The symbols move the states like this.
neki: β>ponu, ρ>nozo
foti: β>tedu, ρ>vavu
tini: β>voru, ρ>digo
vavu: β>gopi, ρ>fite
suva: β>zoko, ρ>muba
pese: β>dube, ρ>soma
kupi: β>kiti, ρ>tezi
dota: β>tode, ρ>gifa
sivo: β>nozi, ρ>zafa
voru: β>refa, ρ>giru
zafa: β>tobi, ρ>sugi
rife: β>zoko, ρ>riza
bemo: β>dota, ρ>tetu
rusa: β>nefe, ρ>lala
zitu: β>lele, ρ>nuro
raga: β>gido, ρ>rife
kosu: β>riza, ρ>vete
nuro: β>pese, ρ>tedu
tezi: β>vivu, ρ>bope
lele: β>tote, ρ>pese
gifa: β>vamo, ρ>nilu
nilu: β>siko, ρ>gopi
rudo: β>sugi, ρ>nozo
nimu: β>keva, ρ>gego
goza: β>nefe, ρ>lari
mako: β>zafa, ρ>siko
boku: β>suvi, ρ>nimu
kiti: β>rudo, ρ>gaba
bupo: β>kosu, ρ>raga
vida: β>gepe, ρ>vivu
pava: β>neki, ρ>lene
ponu: β>deme, ρ>tezi
vege: β>nusi, ρ>vida
tena: β>podo, ρ>maze
tofa: β>nozi, ρ>pavo
tedu: β>soma, ρ>voru
faze: β>tige, ρ>suva
vamo: β>bemo, ρ>rusa
tutu: β>gego, ρ>faze
mube: β>gopi, ρ>sumi
nozo: β>lala, ρ>zeta
vete: β>veba, ρ>bogi
soma: β>bifo, ρ>refa
tige: β>kosu, ρ>gepe
vivu: β>riza, ρ>nimu
bifo: β>nuro, ρ>foti
nusi: β>kiti, ρ>vamo
tobi: β>lene, ρ>setu
nozi: β>pava, ρ>tobi
suvi: β>vodi, ρ>gite
tode: β>veke, ρ>gifa
rove: β>vavu, ρ>podo
gepi: β>gite, ρ>vete
fite: β>tena, ρ>nune
sema: β>tutu, ρ>tofa
gaba: β>nozo, ρ>vida
siko: β>bope, ρ>vamo
devu: β>toze, ρ>keva
gido: β>muba, ρ>zoko
ruku: β>tezi, ρ>setu
gite: β>tini, ρ>sema
podo: β>fite, ρ>giru
minu: β>suvi, ρ>gepi
fufa: β>rusa, ρ>mame
sugi: β>setu, ρ>nusi
sumi: β>gudo, ρ>zitu
zoko: β>vege, ρ>kupi
zeta: β>mube, ρ>dota
vodi: β>gido, ρ>sema
setu: β>mako, ρ>kiti
vage: β>suvi, ρ>tutu
mame: β>zafa, ρ>nefe
refa: β>dube, ρ>rove
veke: β>zeta, ρ>bemo
tetu: β>gifa, ρ>tobi
maze: β>giru, ρ>tini
digo: β>gepi, ρ>devu
bogi: β>boku, ρ>toze
muba: β>gepi, ρ>vege
gepe: β>tofa, ρ>bupo
lala: β>kevo, ρ>dube
riza: β>kupi, ρ>tofa
lari: β>mube, ρ>rove
tote: β>sumi, ρ>dube
gudo: β>lari, ρ>lele
deme: β>bope, ρ>pava
kevo: β>refa, ρ>vavu
bope: β>pavo, ρ>deme
toze: β>rove, ρ>tedu
keva: β>bogi, ρ>vodi
bisi: β>sumi, ρ>goza
nefe: β>nilu, ρ>mube
gopi: β>gifa, ρ>tote
lene: β>sivo, ρ>mako
giru: β>nune, ρ>minu
pavo: β>sivo, ρ>ponu
dube: β>zitu, ρ>bifo
nune: β>sema, ρ>suvi
gego: β>rove, ρ>tige
veba: β>digo, ρ>boku

The rows follow the links: the fewer symbols apart two states are, the more alike their rows tend to be.

Each row is also shifted at random along 12 hidden directions that mean nothing.

Known rows, each with its state:
38 10 13 4 19 -18 -19 2 6 -18 -29 17 4 -8 -28 15 1 6 14 6 23 -9 -31 -19 14 15 -28 2 2 11 0 -11 8 7 24 -30 3 -2 -12 27 -14 -47 8 20 -23 -20 16 14 | keva
3 -8 -7 36 4 -19 -16 -60 26 -29 -12 30 6 59 24 -4 5 -41 -10 -4 -44 -17 -39 15 14 9 20 12 17 -5 0 -40 -45 -5 60 35 -31 -14 -18 41 -30 -28 19 -21 -4 1 10 0 | zitu
-25 18 -70 4 2 -3 31 -25 -45 -18 -13 -16 9 39 32 -39 -8 -7 11 -22 -20 1 12 -5 -6 -8 29 11 -1 -2 -44 -35 1 -23 37 27 18 -6 9 0 37 -4 33 3 -22 -38 -10 -6 | maze
48 -38 2 -25 1 13 19 -6 20 3 64 49 2 -59 -22 -7 -64 21 2 -7 44 -18 8 19 10 -21 -37 12 0 15 12 -11 18 4 -8 -12 -28 8 16 -13 -8 -41 -31 41 25 -20 23 -3 | muba
74 32 30 8 12 -33 -61 -56 -26 -9 -9 38 -53 -34 -33 4 58 12 43 18 -38 -6 -1 2 24 0 -44 -1 -10 -15 -5 8 19 40 18 -41 -31 19 -4 20 -45 -54 12 -1 9 -63 36 4 | vete
15 -58 2 -2 -13 -7 35 14 71 12 -21 -30 16 11 5 10 -66 1 -41 7 24 4 -37 57 -3 12 6 -8 -3 -7 34 -7 -25 -1 -16 19 -16 11 -3 13 15 13 -13 8 -3 33 4 -5 | setu
-2 -15 -6 -3 17 -23 14 15 39 -3 -15 -37 10 38 11 13 -30 -31 -57 26 48 4 -19 48 21 -13 2 -15 -4 -43 7 -1 25 12 -25 30 -21 28 -4 -27 16 17 1 28 -18 14 -40 4 | sema
-59 1 18 9 11 30 10 -7 -21 15 -59 19 -8 -52 -28 31 0 -27 20 -18 -34 -20 -17 -50 -20 -17 32 -8 2 14 -1 28 -49 17 16 3 16 -38 -23 13 -18 25 30 -56 12 43 53 -14 | dube
17 -1 36 11 19 -20 -23 40 17 12 15 -24 -12 43 -23 16 37 -28 -49 17 29 9 -4 16 -9 -12 21 -33 -17 -29 20 12 13 3 -30 22 -20 -10 -4 15 -31 36 -22 -5 17 19 -15 -10 | bifo
-13 -41 1 10 -15 -28 47 -2 74 34 -29 -9 -1 1 -9 8 -43 22 -21 59 -16 -1 -44 64 -2 13 -2 -14 -15 -28 47 -38 5 37 2 1 -13 52 -9 0 2 -40 -6 9 -5 21 6 -14 | tobi
24 -34 -50 3 13 9 35 48 -74 17 36 -34 -11 -4 8 3 -12 -5 16 1 19 31 -12 8 -6 -3 -13 52 1 -10 11 14 28 -11 -44 20 -11 -2 44 -27 12 37 25 10 -14 -27 -59 -16 | zeta
-4 0 28 -2 33 -32 -42 14 -2 8 -12 -41 6 38 -15 8 -32 -30 -62 -31 70 0 -10 31 3 -28 20 2 10 -14 5 19 -10 -26 -21 40 -8 -31 15 25 17 45 -28 -5 11 23 -2 16 | refa
-2 22 15 -8 -18 8 44 81 2 -13 20 -14 -4 59 -23 -21 29 23 22 -26 23 0 -28 -28 -5 -4 -23 -8 -16 -13 22 -40 38 -9 10 0 35 13 -15 -8 0 -44 -31 5 -19 -41 -23 32 | lene
-28 0 -16 -6 4 0 -35 -65 29 -1 -38 28 50 -19 16 8 -25 -25 -9 15 -13 3 15 4 -2 -11 1 -31 13 9 -29 4 -9 32 22 -16 2 16 -2 -1 -12 16 11 23 2 36 14 -7 | vodi
19 6 -36 13 -8 -35 -62 -134 -17 -12 -13 26 3 18 59 -14 -47 -17 -26 -15 -40 17 15 45 33 4 10 54 41 -25 -31 -18 -31 -10 25 60 -52 -2 35 15 12 36 24 0 0 -7 -1 -7 | lari
55 9 4 -14 21 -38 0 2 -3 4 -22 14 -10 -23 -18 34 -52 13 -38 20 62 -4 -19 -9 28 5 -23 36 -10 -16 3 -35 27 -7 -4 14 -38 14 4 12 39 -42 14 29 -27 -5 13 -4 | gego
8 1 19 1 7 -31 -15 -25 -18 -18 -1 29 -16 -12 -3 -5 -4 0 -17 -10 -13 -3 -10 18 -4 -37 0 21 23 21 17 13 -15 3 47 10 -19 4 -8 37 23 -7 -34 -16 30 -14 -3 41 | tode
54 -8 41 -22 1 1 -49 -56 -2 -25 47 39 -32 -39 -3 4 13 -29 3 -31 -20 -26 24 17 25 -46 -23 -3 4 3 -4 52 -12 27 -13 2 -68 2 1 -4 -38 12 -26 -15 52 -19 33 14 | gido
2 28 28 2 5 32 -14 34 -14 3 46 15 1 -30 14 -22 23 31 -16 -17 14 40 46 -40 1 17 13 -9 42 12 -2 19 28 -45 -8 -6 -9 -19 2 7 41 43 -34 -1 13 14 -34 -7 | gopi
-28 -4 24 23 -1 13 65 36 -24 -32 -13 18 -43 -39 -8 14 59 -4 14 19 -72 -14 -8 -24 -18 -25 34 -12 -12 10 22 42 -29 20 44 -13 9 0 -57 14 -7 13 -4 -78 37 -1 -15 34 | dota
-29 7 32 8 -2 7 -39 -21 30 -39 32 15 15 30 18 -26 -25 -4 -17 -42 11 -12 1 20 27 -3 9 9 45 4 5 6 -33 -37 26 14 7 -19 -12 10 -6 8 -41 -11 22 15 -15 41 | gudo
-7 -28 -23 24 17 -7 20 -10 15 6 -30 -4 20 -26 1 2 -61 8 7 32 -5 12 -29 33 5 33 -5 17 -2 -9 22 -21 -22 6 18 -30 4 17 -21 10 5 -28 38 3 -16 17 -7 -11 | bogi
-16 41 14 18 11 -7 24 47 15 -25 0 -22 5 63 17 -25 56 7 -45 6 12 1 23 -27 -10 20 48 -36 1 7 -14 -36 12 -44 36 2 31 -23 -34 33 49 -3 -16 -11 -11 13 -19 4 | vavu
26 -16 -30 20 -2 3 71 6 -19 5 -56 -17 -46 -19 9 41 -1 -10 -3 37 -15 1 -35 -14 27 29 10 34 -3 -61 8 -15 15 8 -12 39 -9 -2 2 -27 9 20 76 -18 -43 -9 -11 -26 | goza
-13 2 39 -17 -14 -19 -24 -47 30 8 34 36 -19 -22 -16 -4 1 21 -7 21 3 -38 30 39 4 -31 -28 0 -2 13 14 -19 4 27 28 -27 23 13 -1 -10 0 -66 -41 24 38 0 39 18 | rife
51 16 27 -2 -13 8 -6 -54 4 -15 48 29 -33 -14 25 -20 44 -5 -24 5 -46 5 64 20 0 -21 11 -15 -3 -15 6 4 -2 11 21 -1 -32 5 -25 8 12 21 -12 -17 51 -11 9 -16 | zoko
-11 -42 18 10 0 13 -35 -49 71 22 -8 16 -1 -65 9 15 -62 6 -1 27 -11 -8 -21 40 36 46 -10 7 41 6 7 25 -28 1 -32 -12 -51 6 6 -13 -11 -9 11 8 0 44 23 -22 | bisi
3 19 45 -26 -32 -1 -3 16 23 -9 -8 61 0 -33 -26 15 3 50 -20 -19 13 1 6 -43 -16 -19 3 -17 5 39 11 12 -3 -13 27 4 4 5 -19 24 3 0 -68 -3 27 -2 14 52 | siko
-3 1 -2 10 0 16 27 20 25 -29 15 -4 13 37 24 -2 24 -11 25 15 -28 -34 -21 -24 8 31 -17 14 -22 28 2 -38 -16 -6 26 -30 -5 14 -34 5 11 -78 25 -21 -31 17 4 -6 | gepe
-25 10 -9 21 3 -9 -4 -14 -25 17 -3 -26 -5 24 21 -41 23 4 23 5 -51 26 0 29 -11 -1 -11 9 27 0 15 -18 11 15 38 -14 8 22 5 12 46 -21 5 -10 -2 -12 -25 -9 | tetu
-79 5 -34 -23 -29 33 66 20 -31 -3 -3 60 60 -66 -7 34 -26 18 11 28 -9 -14 55 -71 -42 -24 26 -9 -52 18 -11 -3 -23 26 8 -25 79 3 -14 -41 -33 24 5 -11 16 65 9 4 | kosu

From each start, follow one symbol. Which state do you reach?
Answer with the state's name.
start -44 3 20 28 4 8 25 19 31 -27 -47 -16 -11 46 7 11 20 -20 -11 -1 4 -24 -40 -10 20 13 9 3 33 -14 15 -22 -13 -16 49 18 51 -26 -31 6 14 -15 15 -16 -30 14 -9 28
ρ: zitu
start 4 -7 19 14 29 -2 -47 -6 3 3 26 -9 21 -34 0 -24 -57 11 -6 -16 14 22 9 43 5 18 2 1 10 6 16 27 -29 -17 -18 -39 -25 3 -11 23 -1 12 -11 -11 21 19 -9 -3
β: rove
start 20 8 -20 -11 -27 13 21 7 -10 -15 28 19 22 -14 20 -6 3 29 13 -5 -29 23 37 -31 6 20 14 -10 -13 -18 -17 -4 12 -1 -25 10 -15 4 21 -12 -17 46 -6 -13 -1 15 -8 -16
β: zafa
start -21 44 61 4 26 9 1 -2 -1 10 -77 -33 -41 -20 -5 15 28 -21 -23 1 5 -7 7 -29 13 -11 -13 -2 28 -18 16 -2 15 15 36 -13 26 -5 -45 11 97 -19 31 -28 -14 24 30 -8
β: tige
start 2 29 17 1 11 -45 23 1 -10 3 -77 4 -26 9 -24 36 22 3 -66 23 25 -20 -1 -29 -15 -21 46 -11 -17 -16 -8 -23 3 2 38 39 30 -30 -11 38 31 14 -5 -13 -2 13 36 13
ρ: vavu
start 43 -4 -7 -18 9 -29 -39 -55 -24 31 17 -14 -28 6 0 3 -17 -20 -1 6 22 -13 2 48 23 -25 -58 48 7 -25 2 -22 34 27 -18 16 -25 15 49 -21 23 -39 19 41 -6 -31 19 -20
β: gido
start -49 -41 -5 36 22 11 20 14 15 10 18 -25 5 6 -2 -23 -59 -15 25 -4 -22 -10 -49 49 1 19 6 20 5 2 38 -22 -47 -3 11 -19 -13 0 -21 6 -6 -53 23 -32 1 21 3 -21
ρ: tedu
start -31 27 -22 0 -12 10 21 -19 -14 -1 -70 -6 29 0 18 2 -9 17 11 -11 -21 11 12 -53 2 21 10 6 20 -1 -23 -35 -3 2 40 9 49 -15 14 10 57 13 25 -11 -38 31 23 -15
ρ: mame
start 1 35 13 -11 -17 20 2 -34 -43 24 35 26 -24 -43 7 -20 18 31 14 8 -24 8 74 -14 -17 -7 -15 19 -20 -1 9 -22 8 6 10 -36 27 12 -12 -17 30 -24 8 0 26 -14 17 -24
ρ: tofa
start 14 -52 -31 8 24 -18 -50 -17 44 43 8 -21 59 17 13 23 -58 -42 -42 29 34 25 -22 52 -8 25 17 -16 -5 2 -5 10 -15 2 -63 19 -74 4 41 8 -31 44 17 35 -10 62 -4 -59
β: soma
start 89 -7 -9 -5 -15 -30 29 -22 -21 -25 -10 -4 -34 42 16 7 36 -16 -38 -7 -11 4 12 17 2 -21 11 7 -11 -32 4 -20 7 4 25 51 -17 -12 7 31 14 42 0 -10 13 -40 -3 3
β: kiti
start 48 -3 -24 -19 -30 1 -20 -23 -21 3 27 32 -4 -1 5 27 16 -6 1 -1 -7 5 17 -14 -19 -5 4 15 -41 12 -16 26 -19 -10 -39 25 -34 5 10 -15 -62 35 7 14 14 -29 -7 3
β: vivu
start -7 -10 15 -22 -11 -14 -20 -1 -11 -38 31 61 4 -43 -20 2 -30 33 39 -37 -8 -36 -22 -20 21 -24 -20 33 18 50 -9 34 -19 -5 7 3 -19 -1 27 5 -38 -31 -61 -16 25 -11 17 63
ρ: gopi
start -17 23 -30 11 -2 -20 -11 -18 -63 2 35 -25 5 47 22 -60 -10 31 19 -29 -14 10 31 22 -7 3 4 42 7 -3 -5 -48 -4 -25 25 4 42 -19 38 15 34 -13 -10 -10 3 -24 -7 -5
β: kevo
start -16 -12 -12 -16 20 30 -13 -3 -33 -38 -4 5 27 -23 -10 -14 -67 -28 36 -82 28 -11 -16 -8 11 -39 -18 17 27 22 -16 42 -33 -12 14 -10 12 -20 -1 1 -8 22 -4 -12 10 -12 3 38
β: gite
start 7 8 38 -4 -1 -22 13 61 -1 -24 6 -30 -28 18 -23 0 26 32 8 -5 24 -21 -13 -1 27 2 -19 8 3 -23 17 5 29 -4 -14 -1 33 -11 19 -8 4 -11 -39 -16 -8 -13 -7 36
ρ: lala
start -31 17 -15 11 -6 31 15 27 21 10 -13 13 69 13 39 -7 47 3 -35 23 -5 51 42 -68 -43 30 39 -47 31 44 -16 -15 21 -27 37 -11 26 -10 -16 33 66 53 -5 23 -20 61 -37 -27
ρ: nilu
start 7 19 3 4 2 -27 -7 -27 20 -24 12 8 9 36 24 -16 -3 -5 -22 19 -11 -7 7 27 24 -3 -6 0 -4 -14 -5 -34 11 10 29 4 -28 35 -12 4 19 -38 -5 0 -5 4 -15 4
ρ: faze
